Below are the code and all the weights of a small trained network. Each question names an input and a class and asks about switching units off, where a switched-off unit gives its printed mean instead of its output.

import numpy as np


def w(rows, s, z=0):
    codes = np.array(rows[::2]) - 128.0
    scale = np.full(codes.shape[1], s)
    scale[-1] = z or s
    return codes * scale


def norm(h):
    return h / np.sqrt((h * h).mean(-1, keepdims=True) + 1e-5)


def f(y):
    return y / 2 * (1 + np.tanh(0.7978845608 * (y + 0.044715 * y**3)))


def log_softmax(a):
    a = a - a.max(-1, keepdims=True)
    return a - np.log(np.exp(a).sum(-1, keepdims=True))


def net(x, mask):
    res = np.array(x, float).reshape(1, 3) / 4 @ E
    u = 0
    for l in range(4):
        y = f(norm(res) @ A[l][:, :-1].T + A[l][:, -1])
        res = res + np.where(mask[u : u + 4], y, B[l][:, -1]) @ B[l][:, :-1]
        u += 4
    return log_softmax(norm(res)[-1] @ U[:, :-1].T + U[:, -1])


A, B = {}, {}
E = w([
[121,201,4,235,76],'x0',
[10,128,200,216,54],'x1',
[118,255,158,71,239],'x2',
],0.004)
A[0] = w([
[142,216,81,51,181,7],'L0N0',
[191,108,139,1,176,15],'L0N1',
[90,152,165,103,162,230],'L0N2',
[231,100,59,144,79,124],'L0N3',
],0.0092,0.0012)
B[0] = w([
[112,85,223,185,178,237],'L0N0',
[1,186,154,77,16,253],'L0N1',
[172,151,30,146,116,182],'L0N2',
[39,146,78,95,160,222],'L0N3',
],0.009,0.0055)
A[1] = w([
[130,54,202,89,27,148],'L1N0',
[44,228,95,73,62,72],'L1N1',
[62,193,249,170,89,253],'L1N2',
[201,219,3,118,56,10],'L1N3',
],0.0051,0.0017)
B[1] = w([
[200,117,126,140,82,172],'L1N0',
[51,146,218,109,2,213],'L1N1',
[225,175,41,127,106,254],'L1N2',
[159,135,49,154,79,130],'L1N3',
],0.0064,0.0059)
A[2] = w([
[87,23,76,2,148,19],'L2N0',
[173,96,172,155,79,1],'L2N1',
[179,78,158,132,95,47],'L2N2',
[107,73,73,89,94,251],'L2N3',
],0.0097,0.0026)
B[2] = w([
[188,254,154,164,179,176],'L2N0',
[195,49,169,105,194,145],'L2N1',
[172,91,210,113,106,136],'L2N2',
[227,181,121,148,133,254],'L2N3',
],0.0082,0.0038)
A[3] = w([
[126,76,105,69,101,7],'L3N0',
[158,155,76,80,126,194],'L3N1',
[159,171,254,27,138,243],'L3N2',
[134,133,135,94,127,30],'L3N3',
],0.0091,0.0017)
B[3] = w([
[143,161,128,207,162,115],'L3N0',
[100,136,162,157,96,166],'L3N1',
[139,125,2,205,48,254],'L3N2',
[99,141,158,236,131,118],'L3N3',
],0.0088,0.0051)
U = w([
[80,188,78,135,30,198],'0',
[240,39,141,140,95,182],'1',
[38,92,143,110,205,77],'2',
[154,179,128,169,247,157],'3',
[112,56,171,76,155,3],'4',
[115,66,170,85,152,18],'5',
[111,47,159,63,157,2],'6',
],0.015,0.0066)

Each question gives the input, the list of numbers given to net, and the class t.
The units are the neurons (one row each of A and B). Each row of codes is followed by its name. A weight is (code - 128) times the scale printed after its matrix; where a second scale follows, it is the last column's (A, B and U).
mask holds one flag per neuron, layer by layer. A switched-off neuron (its flag False) gives its mean, the last column of its row in B, instead of its output. The means were averaged over made-up inputs and are rounded, as every weight is.
A unit's drop is (log p(t) with every unit on - log p(t) with that unit switched off) / (log p(t) with every unit on - log p(t) with every unit switched off).
The circuit of an input: a set's keep is (log p(t) with only the set's units on - log p(t) with every unit switched off) / (log p(t) with every unit on - log p(t) with every unit switched off). Starting from the 12 units with the biggest drops (on a tie, the unit counted first), units are removed one at a time, each time the one whose removal leaves the highest keep (on an exact tie, the one counted first), for as long as the keep stays at least 0.8.
units of the circuit, in order: the units of the circuit, biggest drop first
top k neurons: the k neurons with the biggest drops, biggest first
k most important neurons of layer l: the k neurons of layer l with the biggest drops, biggest first
drop of u: that unit's drop, to one decimal
input [0,3,8], class 3: units of the circuit, in order : [L0N1, L0N0]
input [2,-2,8], class 3: top 3 neurons : [L0N0, L1N1, L0N2]
input [-8,-7,0], class 0: units of the circuit, in order : [L0N1]
input [2,7,-2], class 1: top 2 neurons : [L0N3, L0N1]
input [7,1,6], class 3: units of the circuit, in order : [L0N1, L3N2]
input [2,4,-5], class 1: 2 most important neurons of layer 0 : [L0N1, L0N2]
input [8,-5,-2], class 3: top 2 neurons : [L0N1, L3N2]
input [4,-7,-6], class 3: units of the circuit, in order : [L0N1, L2N0, L0N3]
input [2,7,-5], class 1: units of the circuit, in order : [L0N1, L0N3, L2N1]
input [-6,5,0], class 1: units of the circuit, in order : [L0N3, L0N1]
input [-5,1,-2], class 1: top 2 neurons : [L0N3, L1N0]
input [7,2,7], class 3: units of the circuit, in order : [L0N1, L3N2]
input [6,-6,8], class 3: top 2 neurons : [L0N0, L1N1]
input [7,-7,7], class 3: units of the circuit, in order : [L0N0]
input [6,-8,4], class 2: 2 most important neurons of layer 2 : [L2N3, L2N0]
input [0,8,-5], class 1: 2 most important neurons of layer 0 : [L0N1, L0N3]
input [7,-2,7], class 3: drop of L0N1 : 0.1
input [-8,-6,4], class 0: drop of L0N1 : 0.2
